[[ 0.45  1.33  0.89 -1.06  0.59 -7.99]
 [ 8.28  2.11  3.00  3.37  4.66  0.33]
 [-0.40 -1.47 -0.94  1.20 -0.69  6.65]
 [-2.71 -1.98 -2.05 -1.04 -2.19  2.64]]
:
[[-7.99  0.45  1.33  0.89 -1.06  0.59]
 [ 0.33  8.28  2.11  3.00  3.37  4.66]
 [ 6.65 -0.40 -1.47 -0.94  1.20 -0.69]
 [ 2.64 -2.71 -1.98 -2.05 -1.04 -2.19]]

[[ 1.06 -1.96 -4.62  0.45  0.46 -0.66  1.79]
 [ 3.56 -3.35  0.20  0.20  1.51 -0.06  0.04]
 [ 2.48  1.54 -3.11 -1.87 -1.03 -0.44 -0.74]
 [ 1.76 -6.49 -1.08  1.52 -0.87 -0.07 -1.25]
 [-3.50 -1.83 -0.13  3.18  1.60 -0.85  1.08]
 [ 7.35 -2.90 -2.95  1.82 -1.87  0.22 -0.81]
 [ 0.33 -0.22 -3.80 -3.27 -1.76  0.01 -1.22]
 [-8.70 -0.69 -3.58  3.52  0.78  0.75  2.85]
 [-5.10 -0.56  4.10  1.43  2.14  0.25 -0.97]
 [-0.15 -1.58 -4.79  1.84  0.10 -0.05 -0.39]]
:
[[ 1.79  1.06 -1.96 -4.62  0.45  0.46 -0.66]
 [ 0.04  3.56 -3.35  0.20  0.20  1.51 -0.06]
 [-0.74  2.48  1.54 -3.11 -1.87 -1.03 -0.44]
 [-1.25  1.76 -6.49 -1.08  1.52 -0.87 -0.07]
 [ 1.08 -3.50 -1.83 -0.13  3.18  1.60 -0.85]
 [-0.81  7.35 -2.90 -2.95  1.82 -1.87  0.22]
 [-1.22  0.33 -0.22 -3.80 -3.27 -1.76  0.01]
 [ 2.85 -8.70 -0.69 -3.58  3.52  0.78  0.75]
 [-0.97 -5.10 -0.56  4.10  1.43  2.14  0.25]
 [-0.39 -0.15 -1.58 -4.79  1.84  0.10 -0.05]]

[[ 1.69  1.49 -2.61  0.25  1.34  2.38  2.61  1.56]
 [-1.69  2.81 -2.41  0.32 -0.20  0.75  7.55  1.32]]
:
[[ 1.56  1.69  1.49 -2.61  0.25  1.34  2.38  2.61]
 [ 1.32 -1.69  2.81 -2.41  0.32 -0.20  0.75  7.55]]

[[-7.80 -0.24  1.34  3.88 -3.10 -1.02  8.18]
 [-4.01  4.23  8.10  6.93 -5.13  2.65  6.54]
 [ 1.38  6.34  8.74  4.13 -5.87  5.20 -1.17]
 [-7.63 -3.82 -3.28 -0.06  1.03 -4.10  7.14]]
:
[[ 8.18 -7.80 -0.24  1.34  3.88 -3.10 -1.02]
 [ 6.54 -4.01  4.23  8.10  6.93 -5.13  2.65]
 [-1.17  1.38  6.34  8.74  4.13 -5.87  5.20]
 [ 7.14 -7.63 -3.82 -3.28 -0.06  1.03 -4.10]]

[[ 1.29 -0.14 -3.12 -1.10 -1.82 -0.77]
 [ 2.22 -2.39  0.37  1.14  0.76 -0.04]
 [ 4.89 -1.84 -6.77 -1.74 -3.62 -1.81]
 [-2.93  3.63  0.65 -1.05 -0.33  0.40]
 [-4.34  1.61  5.85  1.49  3.12  1.56]
 [ 0.51 -0.64  1.81  1.03  1.25  0.41]
 [-0.71 -0.90  1.52  0.86  1.10  0.33]]
:
[[-0.77  1.29 -0.14 -3.12 -1.10 -1.82]
 [-0.04  2.22 -2.39  0.37  1.14  0.76]
 [-1.81  4.89 -1.84 -6.77 -1.74 -3.62]
 [ 0.40 -2.93  3.63  0.65 -1.05 -0.33]
 [ 1.56 -4.34  1.61  5.85  1.49  3.12]
 [ 0.41  0.51 -0.64  1.81  1.03  1.25]
 [ 0.33 -0.71 -0.90  1.52  0.86  1.10]]

[[ 2.73 -2.28 -1.19 -0.48 -4.09 -0.93  2.77  1.22 -0.47 -0.60 -3.04  1.43]
 [-3.07  2.53  0.83  0.09  4.75  0.43 -3.13 -0.84  0.75  0.89  3.50 -0.95]
 [-1.28  1.17  2.09  1.60  1.62  2.34 -1.26 -2.16 -0.46 -0.37  1.26 -2.68]
 [ 0.70 -0.45  2.24  2.19 -1.51  2.98  0.78 -2.35 -1.27 -1.27 -1.06 -2.99]
 [-2.87  2.31 -0.44 -1.02  4.64 -1.13 -2.96  0.47  1.26  1.37  3.40  0.71]
 [-0.63  0.80  5.28  4.57  0.01  6.52 -0.50 -5.53 -2.06 -1.95  0.16 -6.97]
 [ 4.03 -3.26 -0.27  0.61 -6.41  0.45  4.12  0.27 -1.34 -1.50 -4.69  0.18]]
:
[[ 1.43  2.73 -2.28 -1.19 -0.48 -4.09 -0.93  2.77  1.22 -0.47 -0.60 -3.04]
 [-0.95 -3.07  2.53  0.83  0.09  4.75  0.43 -3.13 -0.84  0.75  0.89  3.50]
 [-2.68 -1.28  1.17  2.09  1.60  1.62  2.34 -1.26 -2.16 -0.46 -0.37  1.26]
 [-2.99  0.70 -0.45  2.24  2.19 -1.51  2.98  0.78 -2.35 -1.27 -1.27 -1.06]
 [ 0.71 -2.87  2.31 -0.44 -1.02  4.64 -1.13 -2.96  0.47  1.26  1.37  3.40]
 [-6.97 -0.63  0.80  5.28  4.57  0.01  6.52 -0.50 -5.53 -2.06 -1.95  0.16]
 [ 0.18  4.03 -3.26 -0.27  0.61 -6.41  0.45  4.12  0.27 -1.34 -1.50 -4.69]]

[[ 2.33  7.90  0.35 -0.46 -8.56 -1.52 -1.34  4.96  7.98  8.51  1.91 -1.00
   0.83 -5.66]
 [-6.24  5.16 -2.07 -7.77 -7.13  2.03  6.51  5.99 -2.07 -5.18  1.70 -1.18
   0.88 -4.27]
 [ 4.44 -7.11  3.60  6.75 -2.27  7.85 -1.54  6.41  1.89 -3.47 -1.00  1.66
   5.18 -0.06]]
:
[[-5.66  2.33  7.90  0.35 -0.46 -8.56 -1.52 -1.34  4.96  7.98  8.51  1.91
  -1.00  0.83]
 [-4.27 -6.24  5.16 -2.07 -7.77 -7.13  2.03  6.51  5.99 -2.07 -5.18  1.70
  -1.18  0.88]
 [-0.06  4.44 -7.11  3.60  6.75 -2.27  7.85 -1.54  6.41  1.89 -3.47 -1.00
   1.66  5.18]]

[[ 1.39 -2.51 -2.68 -1.85  1.24  8.13 -0.82 -3.18]
 [ 3.70 -2.53 -1.78  8.18 -3.51 -3.02  0.00  0.27]
 [ 0.00  0.00 -2.01  0.00 -2.71  1.47  0.00 -1.26]
 [ 0.00 -2.54 -2.12  0.94 -4.25  1.28 -0.62  2.62]
 [-0.26 -2.53  2.92 -2.58  2.83 -0.92 -3.83  5.87]
 [ 0.00  0.00  0.18 -3.65  4.48  0.38  0.00 -3.39]]
:
[[-3.18  1.39 -2.51 -2.68 -1.85  1.24  8.13 -0.82]
 [ 0.27  3.70 -2.53 -1.78  8.18 -3.51 -3.02  0.00]
 [-1.26  0.00  0.00 -2.01  0.00 -2.71  1.47  0.00]
 [ 2.62  0.00 -2.54 -2.12  0.94 -4.25  1.28 -0.62]
 [ 5.87 -0.26 -2.53  2.92 -2.58  2.83 -0.92 -3.83]
 [-3.39  0.00  0.00  0.18 -3.65  4.48  0.38  0.00]]
---
[[ 2.55  3.17  3.83  1.18  3.56]
 [-0.23  1.05  0.01  7.24  0.99]
 [-1.57 -1.15 -1.77  3.17 -1.63]
 [-1.81 -1.30 -1.99  3.14 -1.45]
 [-2.96 -3.80 -4.19 -0.55 -4.15]]
:
[[ 2.55  3.17]
 [-0.23  1.05]
 [-1.57 -1.15]]

[[ 5.26  0.10]
 [ 8.16  0.13]
 [ 7.45  0.21]
 [-3.25 -0.01]
 [-0.86 -0.19]]
:
[[5.26 0.10]
 [8.16 0.13]
 [7.45 0.21]]

[[ 4.42  7.36]
 [-8.30 -7.47]
 [ 7.77  3.68]
 [ 2.55  3.73]
 [-2.32 -6.01]]
:
[[ 4.42  7.36]
 [-8.30 -7.47]
 [ 7.77  3.68]]

[[ 3.97  5.11  3.06 -2.27  5.01]
 [ 2.64  0.11 -0.88  2.54  3.11]
 [ 2.01  4.32  3.54 -2.15  4.35]
 [ 4.76  2.99 -1.60 -5.31 -2.76]
 [ 7.28  3.42 -1.60 -1.65  2.29]]
:
[[3.97 5.11]
 [2.64 0.11]
 [2.01 4.32]]

[[-5.40  0.96  2.57 -0.67]
 [ 1.64  1.50  0.21  1.76]
 [ 5.54 -3.45 -1.82 -1.84]
 [-5.00  6.51  3.87  4.54]]
:
[[-5.40  0.96]
 [ 1.64  1.50]
 [ 5.54 -3.45]]

[[ 1.67 -6.58  4.42]
 [-2.49  7.09 -4.18]
 [ 1.28  4.96 -5.00]
 [ 4.63  1.41 -1.63]]
:
[[ 1.67 -6.58]
 [-2.49  7.09]
 [ 1.28  4.96]]

[[ 0.19 -2.04  3.76  6.94]
 [ 4.58 -5.92  2.53 -2.12]
 [-0.10 -6.30 -4.99 -1.62]
 [ 4.63 -2.69  5.22 -3.31]
 [ 6.25 -0.86 -1.28 -5.05]]
:
[[ 0.19 -2.04]
 [ 4.58 -5.92]
 [-0.10 -6.30]]

[[ 7.49 -0.30]
 [ 3.93 -6.34]
 [ 5.53 -4.46]
 [ 5.15 -4.72]]
:
[[ 7.49 -0.30]
 [ 3.93 -6.34]
 [ 5.53 -4.46]]

[[ 2.87  6.99 -1.52 -7.12 -3.28]
 [-3.00 -7.32  2.99 -0.33  4.33]
 [-5.06 -4.18  2.22  0.82  5.46]]
:
[[ 2.87  6.99]
 [-3.00 -7.32]
 [-5.06 -4.18]]
